In the rows, zero is written as 128.
Known rows:
(293): [122 109  94 135  94 168 128 159 169  84  79 121 148 109 123 126 101 105
 176 134 109 132 142 114 139 108 139 129]
(409): [114 153 102 163 104  80 104  98 128 148 123 112  75  99 107 164 153 138
 109 177 137 160 147  99 177  86 119 162]
(122): [218 120 151 147  72 107  96 109  88 123 181 143 133 108 108 108 165 113
 131 117 143  92  88  94  81  89 114 157]
(1230): [157 124 140  96  95 101  98 132  88 132 173 131 127 102 112  99 135 125
 109 144 153  62 119  99  86 152 104 180]
(763): [120 112  91 135  97 167 131 158 170  83  80 115 146 108 120 124 100 107
 179 134 111 135 139 116 136 111 139 128]
(857): [107 172  81 171 123  66 124  89 144 138 123  75  57  98  88 151 150 152
 135 181 161 167 125 106 159 107 124 151]
(898): [139 106  81 140  83 163 131 162 159 115  84 122 140 102 138 133  65 107
 178 141  88 151 132 136 137 118 137 107]
(518): [114 172 164 142 114 184 129  62 113 112 136  84 108 138 183 125 110 148
 128 119 134 142 186 132  95  94 128 133]
(490): [188 164 125 121 109 126 116 115  77 102 155 131 129  51 120  82 167  96
  87 160 123  75 108 141 101 106 103 143]
(175): [139 139  84 144 104 187 145 149 159  50  56 117 145  75 129 105 117  96
 152 156  94 122 150 141 154 100 127 124]
(141): [151 116 133  99 109 103  94 116 104 131 212 109 147  72 124 102 155  83
 113 155 151  99  86 126  98  93 122 172]
(665): [110 101 113  96 143 187 103 111 138 133 151  69  73 129 170  82 147 142
 123 151  60 124  81 110 159  63 138 176]
(307): [171 136 134 112 101 107 102 125  89 135 179 128 130  83 111 100 151 107
 113 140 140  87  98 116  82 118 115 146]
(156): [184 155 129 118 104 120 112 118  80 111 162 131 130  61 118  89 163 100
  94 154 128  79 106 133  96 108 106 145]
(1298): [125 115 109 169 125 120 208 139 151  78 184 111  89 119 106  86 130 198
 120 186 122 137 125 143 104 123 168 113]
(1469): [124 125 118 107 138 204 101 120 116 142 117  93  65 139 149  81 148 163
 119 145  67 120  90  90 147  89 148 139]
(849): [157 115 133 101 104 108  90 115 101 129 208 110 149  75 124 101 149  87
 110 162 157  99  85 123 102  99 122 177]
(741): [112 154 101 163 106  79 105  97 128 147 123 108  74  99 104 163 153 139
 111 176 140 161 146 101 175  87 120 161]
(534): [105  80 130 144 119 116 188 151 156  99 210 138 113 117 130 108 146 166
 103 166  87 134 147 143 113  77 164 133]

Facts:
(417) | κ b
(634) | κ e
(946) | π (1298) | κ f
(871) | Θ (71) | κ f
(721) | π (141) | κ f
(569) | π (390) | κ f
(348) | π (334) | κ b
(763) | π (417) | κ c
(161) | π (120) | κ b
(1215) | π (396) | Θ (161) | κ c
(367) | π (466) | Θ (535) | κ a
(534) | π (944) | κ d
(437) | κ a
(929) | π (1285) | κ e
(313) | π (1471) | κ a
(1350) | κ a
(598) | κ e
(352) | κ d
(1451) | π (1267) | κ d
(179) | π (259) | κ b
(35) | Θ (1003) | κ f
(180) | π (314) | Θ (884) | κ a
(300) | π (933) | κ f
(1071) | π (949) | κ c
(1509) | κ a
(175) | π (661) | κ c
(1262) | κ b
(1315) | Θ (409) | κ d
(1230) | π (371) | κ a
(490) | π (175) | κ a
(334) | π (1424) | Θ (234) | κ b
(876) | π (1451) | κ d
(769) | π (1448) | κ a
(236) | π (606) | κ a
(394) | π (1296) | κ a
(1057) | π (394) | κ a
(707) | κ c
(1321) | π (888) | κ d
(450) | π (1103) | κ a
(1147) | π (547) | κ b
(1091) | π (1350) | Θ (1454) | κ a
(409) | π (293) | Θ (1174) | κ b
(1174) | π (34) | Θ (575) | κ a
(1508) | π (534) | κ a
(248) | π (1147) | κ d
(1026) | Θ (1393) | κ a
(849) | π (721) | κ a
(361) | κ a
(944) | π (424) | κ a
(1061) | π (1243) | Θ (319) | κ d
(1371) | Θ (128) | κ d
(1338) | π (246) | κ f
(156) | π (612) | κ a
(122) | π (1468) | κ a
(120) | π (156) | Θ (1036) | κ a
(884) | Θ (982) | κ c
(982) | π (1385) | Θ (518) | κ a
(817) | π (1371) | κ f
(1036) | π (548) | κ f
(890) | κ f
(34) | π (849) | Θ (293) | κ a
(1127) | π (898) | κ b
(141) | π (665) | κ a
(1471) | π (1230) | κ e
(117) | π (1215) | κ e
(808) | π (885) | κ c
(648) | π (179) | κ d
(657) | π (707) | κ e
(1285) | π (808) | κ e
(1292) | π (429) | κ a
(606) | π (598) | Θ (548) | κ f
(424) | π (535) | κ a
(1373) | π (96) | κ a
(234) | π (122) | κ e
(665) | π (1508) | Θ (390) | κ f
(1424) | π (295) | Θ (769) | κ d
(1003) | π (769) | Θ (1451) | κ d
(1349) | π (1174) | κ f
(1267) | π (929) | κ a
(1014) | π (884) | Θ (546) | κ a
(885) | π (1061) | Θ (35) | κ d
(429) | π (681) | κ e
(1387) | π (236) | κ a
(71) | Θ (1315) | κ a
(390) | κ b
(96) | π (1338) | Θ (307) | κ b
(888) | π (1127) | κ b
(1287) | π (1349) | κ d
(371) | π (1387) | Θ (175) | κ c
(1447) | π (946) | κ a
(358) | Θ (857) | κ a
(898) | π (300) | Θ (675) | κ c
(544) | π (1009) | κ b
(360) | π (1046) | Θ (888) | κ c
(1385) | κ e
(515) | π (319) | κ d
(1393) | π (1315) | Θ (1296) | κ b
(1461) | κ a
(1464) | π (982) | κ b
(681) | π (1071) | Θ (1285) | κ b
(1247) | κ d
(396) | π (1321) | κ a
(479) | π (1014) | κ a
(1296) | π (1461) | Θ (1215) | κ f
(295) | π (943) | κ f
(314) | π (352) | Θ (849) | κ b
(293) | π (569) | Θ (1026) | κ c
(741) | π (71) | κ b
(1298) | κ d
(246) | π (180) | Θ (360) | κ d
(661) | π (1447) | Θ (371) | κ d
(675) | π (117) | Θ (1424) | κ b
(307) | π (890) | κ a
(2) | Θ (1408) | κ e
(857) | Θ (949) | κ b
(1046) | π (1454) | κ c
(1103) | π (234) | κ a
(535) | π (544) | Θ (1243) | κ b
(546) | π (1408) | Θ (2) | κ c
(319) | π (128) | Θ (763) | κ a
(943) | Θ (665) | κ e
(1009) | π (1057) | Θ (1267) | κ a
(139) | π (1509) | Θ (314) | κ c
(1243) | π (1469) | Θ (417) | κ b
(575) | π (1247) | Θ (367) | κ a
(1454) | π (871) | Θ (648) | κ e
(1408) | Θ (606) | κ a
(1469) | π (1026) | κ f
(1011) | π (1262) | κ c
(356) | π (450) | κ f
(612) | π (490) | κ a
(548) | π (817) | Θ (34) | κ d
(949) | Θ (139) | κ b
(466) | π (139) | Θ (358) | κ b
(128) | π (361) | Θ (1292) | κ e
(259) | π (1036) | κ c
(518) | π (437) | Θ (1091) | κ e
(547) | π (1003) | Θ (466) | κ c
(1468) | π (1464) | κ d
(1448) | π (634) | κ b
(933) | π (1292) | κ f

Rows:
No name comes twice in this set of rows, the named rows included.
[108 174  78 173 124  66 126  90 143 140 125  72  56  97  89 150 147 153
 136 182 159 170 121 110 157 109 124 148] | (949)
[105  98  99 116  91 160 126 168 170  80  71 118 142 130 120 122  82 129
 176 140 126 104 164  97 141 153 126 168] | (371)
[127 110  88 137  93 166 132 159 166  94  82 118 144 106 126 127  89 107
 179 138 105 140 135 123 138 112 139 121] | (1071)
[161 117 134 103 102 110  91 115  99 128 204 114 147  78 122 101 148  89
 110 162 158  97  86 121 102 101 121 174] | (34)
[156 156 181 173  85 183 121  47 112 101 137  99 111 160 181 131 125 154
 144  98 137 146 177 112  97  68 127 143] | (234)
[127 167 158 146 103 182 126  63 105 133 140  91 105 133 196 132  86 147
 125 123 119 153 181 146  98  96 127 119] | (429)
[149 140 115 189  83  79 100  86 128 139 124 120  76 118 105 169 165 145
 126 159 141 165 139  84 177  65 118 170] | (1464)
[153 142 135 103 113  88 116 139  99 144 177 137 118  82 106 108 175 102
 120 100 105  75 117 120  56 104 104 130] | (1009)
[114 100 143 152 112 154 166 157 125 108 181 162 120 127 106 108 147 181
  87 181 120 144 147 111 117 103 191  94] | (1061)
[104 125 103 127 106 196 110 169 158 100  70 132 159 110  99 130 120 102
 166 139 135 148 141  90 133 109 170  92] | (808)
[ 97 184 176 134 122 211 109  70 100 125 126 102 122 138 162 130 128 142
 115 121 157 154 188 108  93  92 158  99] | (1285)
[126  90 135 157 104 134 181 150 135  98 187 151 109 126 123 105 132 184
  97 179 103 134 148 129 120 103 168 122] | (876)
[160 144 144 107 106 125  89 131  80 145 173 141 139  84  98 104 163 103
 104 142 155  96 101  99  80 116 135 125] | (1267)
[120 168 164 143 107 182 126  64 107 120 136  90 107 136 189 128  99 147
 125 121 126 144 187 137  97  96 126 130] | (117)
[163 160 115 120 122  98 120 117 102 128 177  94 116  83  88  87 152 120
 137 143 168  96  75 119  62 138 126 129] | (1026)

Now the same nodes, written a new way:
Known rows:
(234): [ 89 142 139 129 105  82 137 124  97 150  86 128 134 200 134 119 174 170
 140 162 169 105 136 189  82 133 161 132 124  86  95  70 183  66 108 187
  68 105 158 122 147]
(849): [105 157 112 117 133 111 132 114 108 117 117 143 187 132 113  78 137 145
 141 142 153  67 134 148 102 151 176 160 136 126 125 144 149  41 146 141
 105 150 121 128 127]
(721): [ 69 165 147 139 164 112 161 144 118 165 108 127 166 128  93 112 148 118
 145 138 117  82 137 161 118 144 129 130 160 162 134 128 183  78  99 143
  96 125 148 119 137]
(34): [106 158 110 114 130 112 133 114 108 115 117 141 185 134 115  78 140 143
 139 145 153  69 134 150 102 152 175 160 134 122 123 139 147  44 144 143
 105 149 120 127 129]
(1061): [110 146 128  75 165  87 111 107  97 109  84 115 158 168  82 108 154 119
 116 218 159  98 176 215 117 153 108 136 156 149 104 120 131  56 122 166
  84  98 134 134 159]
(2): [ 94 160 146 143 118  79 154 135 119 146 109 128 121 181 111  98 124 145
 110 173 170 121 173 161  70 124 161 136 126  98 111  95 151  49 115 192
  53 110 178 158 159]
(1091): [104 151  99 106 110 114 137 109 107 105 130 137 174 139 130  82 144 121
 131 167 163  88 147 150 111 155 165 149 121 109 108 114 134  51 130 154
 103 144 120 129 137]
(175): [ 92 156 118 123 109  81  83 111 120 121 113 128 142 137  81  74 200  57
 127 119 126  96 147 164  97 169 141 124 157 112 124  72 153  35 116 196
  79  98 123 161 175]
(490): [102 168 115 121 112  99 124  95 128  81 138 157 170 146 118  72 154 102
 127 152 153  77 127 150 115 191 161 141 118 100 120  99 121  50 115 172
  91 152 105 130 158]
(1014): [105 151 100 106 110 114 137 109 106 106 131 137 174 139 130  83 145 120
 132 167 164  87 146 151 112 157 165 151 121 109 108 114 134  52 131 153
 103 144 121 128 137]
(390): [ 92 144 140 137  81 116 133  92 132 128 131 127 160 127  65 109 141 154
  92 175 108 149 175 170  97 113 135 131 118 128 120 108 122  41 102 181
  78 105 158 158 118]
(437): [109 152  98 123 110 122 161 100 121  99 125 144 160 135 115  69 117 121
 126 167 168 120 171 136  98 127 168 147 109 113 112 124 126  44 129 166
  97 139 127 140 151]
(1451): [111 145 138  75 157  90 118 112  99 103  90 121 165 164  81 112 159 119
 132 205 151  99 176 209 118 156 115 139 150 143  95 118 140  48 118 164
  74 102 137 137 161]
(888): [105 142 147 118  83 109 120 101 116 136 150 113 186 151  79 137 178 128
  91 189  94 103 156 167 116 132 128 133 122 112 117  96 141  52 122 159
  84 107 155 156  87]
(259): [ 94 141 102 104 104  98  95 132  96 143 105 105 145 126  93  83 192  77
 135 135 136 107 164 169  91 138 144 136 161 117 111  83 165  38 128 174
  90  90 139 157 152]
(681): [ 97 142 146 118  83 109 114 100 117 136 143 116 182 143  80 131 176 139
  94 183  98 108 153 175 114 137 129 133 126 118 116  96 137  51 115 164
  85 107 154 151  93]
(429): [103 158 150 126 120  70 138 143 102 153 121 117 142 203 124 123 159 126
 109 181 157  79 153 162  87 143 155 138 131  86 108  83 167  57 131 173
  60 113 175 155 132]
(1464): [ 86 128 135 121  71 117 113  84 113 134 114 124 174 143  88 128 188 173
 119 167 105 129 138 197 110 127 135 129 118 119 106  86 150  58  98 173
  91 102 138 126 105]
(396): [118 149 103 103 110 115 144 110 104 106 138 132 183 152 128  94 152 103
 127 177 157  78 149 138 115 149 163 150 116 100 108 111 141  54 144 146
 103 142 123 134 125]

Rows:
No name comes twice in this set of rows, the named rows included.
[ 87 135 109 109 116 117 124 107 102 126 145 140 191 136 149  88 135 125
 139 158 173  88 156 145 127 165 169 143 126 132  95 130 141  36 128 161
  98 152 124 139 140] | (944)
[ 98 132 156  82 161  93 114 115  99 119 104 131 188 158  88 121 152 130
 152 178 150  96 184 196 126 159 127 136 150 162  83 137 156  27 119 167
  62 114 145 152 165] | (534)
[114 144 149  77 153  92 125 119 102 100  94 127 173 160  75 117 162 122
 147 190 143  95 175 202 115 154 122 141 146 140  90 119 148  41 117 160
  66 106 141 140 163] | (1287)
[ 75 168 131 115 130 117 174 165 114 146 123 111 144 116 104 110 151  95
 141 164 124 107 153 170 118 154 117 133 149 136 113  93 160  89  77 142
  91 118 156 117 143] | (606)
[106 149  99 123 107 123 159 100 119 101 129 145 161 133 120  71 116 119
 125 169 172 122 174 135 102 128 168 146 108 114 108 124 125  43 126 168
  95 140 128 141 153] | (1461)
[108 157 109 112 125 113 133 113 106 112 119 139 182 134 119  78 141 137
 138 150 156  73 135 150 104 153 172 158 132 118 121 132 144  46 141 144
 105 148 120 126 130] | (1174)
[ 72 156 132 127 138 117 167 138 115 151 115 121 152 137 109 117 161  96
 140 163 126 105 144 166 126 146 117 121 143 141 116  94 172  92  81 155
  97 117 143 113 145] | (356)
[110 164  95  80  92 119 145 155  99  97 137 122 163 105 128  75 139 124
 143 168 159  92 151 165  98 167 167 171 130  97  96 104 121  50 121 131
  96 146 136 126 131] | (1387)
[ 94 144 112 113 126 114 125 110 105 126 133 141 193 135 133  83 135 137
 139 148 164  77 147 145 116 159 174 150 132 133 109 140 148  36 139 154
 101 153 124 136 134] | (1508)
[ 73 164 139 131 149 113 165 145 117 155 113 121 156 132  99 112 155 103
 141 153 121  93 140 164 121 147 120 126 152 147 126 108 174  88  89 148
  96 119 147 116 139] | (1349)
[ 63 151 133 124 135 118 163 139 114 156 130 119 153 136 120 118 153  87
 137 168 134 111 158 161 136 155 114 115 143 147 107  93 165  87  75 162
  91 120 149 122 150] | (1296)
[119 148 105 106 112 115 145 106 105 106 141 133 185 158 128  97 154  98
 125 179 155  74 150 133 117 146 162 149 113  97 110 111 145  54 147 145
 103 142 124 136 122] | (1292)
[111 158 160  91 152  78 113 103 122  76 102 146 166 167  67 108 171 102
 141 179 135  89 161 201 120 185 119 131 140 131  99 102 134  41 102 179
  55 112 128 142 184] | (661)

